Here is a tiny trained network, its code and every weight. The questions are about switching its units off for an input and a class, where a switched-off unit gives its printed mean instead of its output.

import numpy as np


def w(rows, s, z=0):
    codes = np.array(rows[::2]) - 128.0
    scale = np.full(codes.shape[1], s)
    scale[-1] = z or s
    return codes * scale


def norm(h):
    return h / np.sqrt((h * h).mean(-1, keepdims=True) + 1e-5)


def f(y):
    return np.maximum(y, 0)


def log_softmax(a):
    a = a - a.max(-1, keepdims=True)
    return a - np.log(np.exp(a).sum(-1, keepdims=True))


def net(x, mask):
    res = np.array(x, float).reshape(1, 4) / 4 @ E
    u = 0
    for l in range(3):
        y = f(norm(res) @ A[l][:, :-1].T + A[l][:, -1])
        res = res + np.where(mask[u : u + 7], y, B[l][:, -1]) @ B[l][:, :-1]
        u += 7
    return log_softmax(norm(res)[-1] @ U[:, :-1].T + U[:, -1])


A, B = {}, {}
E = w([
[100,174,118,136,157,67,86,159,109,92,219,105],'x0',
[41,97,84,218,111,119,50,170,73,138,60,208],'x1',
[132,195,95,255,31,140,79,117,56,163,89,104],'x2',
[156,101,81,130,91,79,107,228,78,98,4,141],'x3',
],0.0058)
A[0] = w([
[182,157,119,175,135,118,118,153,99,141,131,96,95],'0.n0',
[156,127,172,56,130,83,166,89,136,2,173,158,154],'0.n1',
[90,145,110,130,119,60,114,193,75,114,142,158,115],'0.n2',
[117,110,94,168,89,130,162,67,135,109,105,147,141],'0.n3',
[159,109,118,162,186,115,67,103,166,120,189,92,102],'0.n4',
[157,96,140,191,66,122,170,48,130,180,161,122,181],'0.n5',
[122,180,134,216,123,141,161,107,147,154,122,158,2],'0.n6',
],0.0062,0.0023)
B[0] = w([
[13,197,170,70,100,87,186,163,165,94,181,107,178],'0.n0',
[205,129,156,190,185,141,212,145,140,43,95,154,253],'0.n1',
[120,66,94,183,101,116,131,147,154,40,169,163,219],'0.n2',
[89,162,177,127,147,171,51,97,126,176,181,75,178],'0.n3',
[127,148,87,82,64,154,84,154,98,174,74,87,188],'0.n4',
[96,36,177,89,64,175,81,74,72,115,129,164,224],'0.n5',
[174,122,224,38,168,175,163,93,157,2,108,179,178],'0.n6',
],0.0058,0.0054)
A[1] = w([
[111,67,67,156,150,67,135,168,163,110,108,179,2],'1.n0',
[61,196,204,86,117,120,132,55,152,160,103,122,218],'1.n1',
[68,167,146,165,153,141,129,106,96,150,107,126,24],'1.n2',
[101,93,15,157,152,135,50,237,135,193,84,125,8],'1.n3',
[148,111,127,117,216,95,253,171,162,135,162,99,142],'1.n4',
[134,60,125,91,102,77,147,165,155,150,63,118,145],'1.n5',
[92,133,118,110,123,80,56,183,144,93,131,173,79],'1.n6',
],0.0064,0.00072)
B[1] = w([
[89,159,69,125,106,95,202,104,109,165,111,126,208],'1.n0',
[166,121,114,110,122,110,102,130,108,195,104,169,204],'1.n1',
[148,130,166,120,197,131,183,143,158,116,91,108,157],'1.n2',
[110,143,72,86,147,100,74,69,165,200,155,59,189],'1.n3',
[196,150,144,179,152,175,42,165,168,35,64,69,255],'1.n4',
[92,140,131,211,109,100,166,149,115,124,178,128,176],'1.n5',
[121,176,115,125,132,100,254,123,156,127,119,182,205],'1.n6',
],0.0087,0.0063)
A[2] = w([
[188,124,132,153,101,127,205,137,155,106,123,67,176],'2.n0',
[143,127,93,64,128,82,176,182,107,153,32,151,206],'2.n1',
[172,40,112,86,225,186,105,125,116,72,131,74,1],'2.n2',
[139,135,253,144,70,159,95,134,64,105,136,126,82],'2.n3',
[200,177,134,40,95,151,140,109,135,163,156,49,110],'2.n4',
[186,181,153,72,41,73,136,141,109,167,136,85,129],'2.n5',
[122,114,162,200,89,139,102,60,122,105,123,207,157],'2.n6',
],0.0059,0.0022)
B[2] = w([
[97,115,169,165,211,120,136,161,72,139,164,149,253],'2.n0',
[99,143,108,132,62,164,115,71,97,173,207,137,211],'2.n1',
[134,165,129,60,86,120,60,212,179,93,131,64,235],'2.n2',
[110,113,102,56,149,60,253,146,178,132,222,130,240],'2.n3',
[82,117,53,209,149,133,108,186,179,104,49,171,194],'2.n4',
[49,175,83,134,125,71,103,78,65,165,135,153,186],'2.n5',
[172,82,109,194,170,146,105,175,157,73,75,116,227],'2.n6',
],0.0069,0.0047)
U = w([
[70,166,52,118,81,75,161,84,91,175,156,128,159],'0',
[248,146,179,104,178,179,59,163,170,70,100,32,169],'1',
[154,60,179,88,125,206,117,44,134,183,123,180,133],'2',
[112,140,116,201,150,138,169,166,128,49,119,145,120],'3',
[170,127,180,139,141,134,90,124,41,156,155,67,2],'4',
[145,132,154,157,87,162,65,103,81,162,85,78,77],'5',
],0.013,0.0054)

Each question gives the input, the list of numbers given to net, and the class t.
The units are the neurons (one row each of A and B). Each row of codes is followed by its name. A weight is (code - 128) times the scale printed after its matrix; where a second scale follows, it is the last column's (A, B and U).
mask holds one flag per neuron, layer by layer. A switched-off neuron (its flag False) gives its mean, the last column of its row in B, instead of its output. The means were averaged over made-up inputs and are rounded, as every weight is.
A unit's drop is (log p(t) with every unit on - log p(t) with that unit switched off) / (log p(t) with every unit on - log p(t) with every unit switched off).
The circuit of an input: a set's keep is (log p(t) with only the set's units on - log p(t) with every unit switched off) / (log p(t) with every unit on - log p(t) with every unit switched off). Starting from the 12 units with the biggest drops (on a tie, the unit counted first), units are removed one at a time, each time the one whose removal leaves the highest keep (on an exact tie, the one counted first), for as long as the keep stays at least 0.8.
circuit, biggest first: the units of the circuit, biggest drop first
top k neurons: the k neurons with the biggest drops, biggest first
top k neurons in layer l: the k neurons of layer l with the biggest drops, biggest first
drop of u: that unit's drop, to one decimal
input [4,-3,6,2], class 0: circuit, biggest first : 1.n4
input [-1,-6,3,-8], class 2: top 2 neurons : 0.n5, 1.n4
input [-5,5,3,3], class 0: circuit, biggest first : 1.n4, 1.n3
input [-3,-8,3,-7], class 2: top 2 neurons : 0.n5, 1.n4
input [-4,-2,8,-2], class 2: top 2 neurons : 0.n5, 0.n6
input [-8,-7,1,-1], class 2: top 2 neurons in layer 1 : 1.n4, 1.n1
input [1,2,5,3], class 0: top 2 neurons : 1.n4, 0.n1
input [-1,-7,2,-4], class 3: top 2 neurons : 2.n4, 0.n5
input [3,-8,6,5], class 0: top 2 neurons : 2.n5, 0.n1
input [3,3,-5,-2], class 1: top 2 neurons : 1.n4, 0.n1
input [8,-8,5,3], class 3: top 2 neurons : 2.n4, 2.n5
input [4,6,-4,-6], class 0: top 2 neurons : 0.n4, 1.n4
input [-3,-4,3,-5], class 2: top 2 neurons : 1.n4, 0.n5
input [-1,-2,-4,8], class 3: circuit, biggest first : 1.n5
input [-7,8,-8,-3], class 0: top 2 neurons in layer 1 : 1.n0, 1.n4
input [-6,1,2,1], class 2: top 2 neurons : 1.n4, 0.n3
input [-1,6,-6,-1], class 0: drop of 1.n0 : 0.2
input [-3,7,4,-6], class 2: drop of 1.n4 : 0.2
input [-3,3,-8,-2], class 1: drop of 1.n4 : 0.3
input [7,7,-3,-6], class 0: top neuron in layer 0 : 0.n4
